Below is a small trained network, with its code and all its weights. Each question gives an input and a class and asks what happens when units are switched off, that is, made to give their printed mean instead of their output.

import numpy as np


def w(rows, s, z=0):
    codes = np.array(rows[::2]) - 128.0
    scale = np.full(codes.shape[1], s)
    scale[-1] = z or s
    return codes * scale


def norm(h):
    return h / np.sqrt((h * h).mean(-1, keepdims=True) + 1e-5)


def f(y):
    return y / 2 * (1 + np.tanh(0.7978845608 * (y + 0.044715 * y**3)))


def log_softmax(a):
    a = a - a.max(-1, keepdims=True)
    return a - np.log(np.exp(a).sum(-1, keepdims=True))


def net(x, mask):
    res = np.array(x, float).reshape(1, 3) / 4 @ E
    u = 0
    for l in range(2):
        y = f(norm(res) @ A[l][:, :-1].T + A[l][:, -1])
        res = res + np.where(mask[u : u + 5], y, B[l][:, -1]) @ B[l][:, :-1]
        u += 5
    return log_softmax(norm(res)[-1] @ U[:, :-1].T + U[:, -1])


A, B = {}, {}
E = w([
[137,198,123,164,105,35,82,90],'x0',
[186,52,233,226,61,109,148,140],'x1',
[185,157,128,82,53,162,50,251],'x2',
],0.0025)
A[0] = w([
[96,156,100,93,170,157,74,191,213],'0.n0',
[169,185,98,179,131,10,22,55,1],'0.n1',
[191,81,252,175,90,141,171,107,104],'0.n2',
[97,118,112,71,221,104,154,91,223],'0.n3',
[173,162,177,93,139,13,48,153,44],'0.n4',
],0.0032,0.0015)
B[0] = w([
[127,124,148,228,165,93,112,155,216],'0.n0',
[109,186,169,149,92,136,254,154,208],'0.n1',
[186,151,96,147,169,134,153,171,248],'0.n2',
[246,140,131,143,161,168,137,154,249],'0.n3',
[91,117,181,134,138,163,143,154,157],'0.n4',
],0.0054,0.0018)
A[1] = w([
[145,84,101,130,137,97,193,2,38],'1.n0',
[113,37,114,115,156,221,146,154,199],'1.n1',
[54,68,123,163,197,117,166,23,116],'1.n2',
[191,123,189,221,153,134,143,175,171],'1.n3',
[171,22,183,208,57,96,135,105,10],'1.n4',
],0.0046,0.0013)
B[1] = w([
[68,100,116,77,44,184,50,168,178],'1.n0',
[79,206,176,193,68,42,170,91,199],'1.n1',
[166,126,168,149,83,101,69,254,177],'1.n2',
[80,107,118,15,139,176,118,61,252],'1.n3',
[140,215,37,202,213,106,83,184,185],'1.n4',
],0.0055,0.004)
U = w([
[77,103,143,134,62,153,23,210,166],'0',
[195,172,40,181,255,156,136,144,143],'1',
[87,185,180,186,83,112,237,134,152],'2',
[67,97,151,61,127,167,132,21,176],'3',
[208,15,135,135,112,54,146,81,2],'4',
[185,20,129,126,122,74,156,107,9],'5',
[199,8,121,127,117,23,149,90,10],'6',
[203,3,121,131,108,21,142,76,2],'7',
],0.011,0.0077)

Each question gives the input, the list of numbers given to net, and the class t.
The units are the neurons (one row each of A and B). Each row of codes is followed by its name. A weight is (code - 128) times the scale printed after its matrix; where a second scale follows, it is the last column's (A, B and U).
mask holds one flag per neuron, layer by layer. A switched-off neuron (its flag False) gives its mean, the last column of its row in B, instead of its output. The means were averaged over made-up inputs and are rounded, as every weight is.
A unit's drop is (log p(t) with every unit on - log p(t) with that unit switched off) / (log p(t) with every unit on - log p(t) with every unit switched off).
The circuit of an input: a set's keep is (log p(t) with only the set's units on - log p(t) with every unit switched off) / (log p(t) with every unit on - log p(t) with every unit switched off). Starting from all 10 units, units are removed one at a time, each time the one whose removal leaves the highest keep (on an exact tie, the one counted first), for as long as the keep stays at least 0.8.
circuit, biggest first: the units of the circuit, biggest drop first
k most important neurons: the k neurons with the biggest drops, biggest first
k most important neurons of layer l: the k neurons of layer l with the biggest drops, biggest first
input [7,7,-2], class 1: circuit, biggest first	(1.n4)
input [8,-6,-2], class 2: 2 most important neurons	(0.n1, 1.n4)
input [2,7,-6], class 1: 2 most important neurons	(1.n4, 0.n2)
input [-7,4,-8], class 0: circuit, biggest first	(1.n2, 1.n0)
input [4,2,-4], class 0: 2 most important neurons	(1.n0, 1.n1)
input [6,8,-8], class 0: 2 most important neurons	(1.n0, 1.n2)
input [7,7,-5], class 1: 3 most important neurons of layer 1	(1.n4, 1.n1, 1.n3)
input [0,4,-4], class 0: 3 most important neurons of layer 0	(0.n0, 0.n3, 0.n1)
input [-4,-2,2], class 2: 3 most important neurons	(1.n1, 0.n2, 1.n0)
input [0,0,3], class 3: 2 most important neurons	(1.n2, 0.n0)
input [6,3,5], class 2: 2 most important neurons of layer 0	(0.n1, 0.n3)
input [1,3,-3], class 3: 2 most important neurons of layer 1	(1.n3, 1.n0)
input [7,2,-8], class 0: 3 most important neurons	(1.n0, 1.n2, 1.n1)
input [8,-4,6], class 2: 2 most important neurons	(0.n1, 1.n0)
input [8,2,3], class 2: circuit, biggest first	(0.n1)
input [5,7,-6], class 1: 3 most important neurons	(1.n4, 0.n2, 1.n1)
input [-4,2,-8], class 0: 2 most important neurons of layer 1	(1.n2, 1.n0)
input [-3,-1,3], class 3: 2 most important neurons of layer 1	(1.n2, 1.n4)
input [0,-3,-1], class 3: 3 most important neurons	(0.n3, 1.n4, 0.n2)
input [-3,-2,-2], class 3: 2 most important neurons	(0.n3, 1.n4)
input [-5,-1,0], class 2: circuit, biggest first	(1.n1)
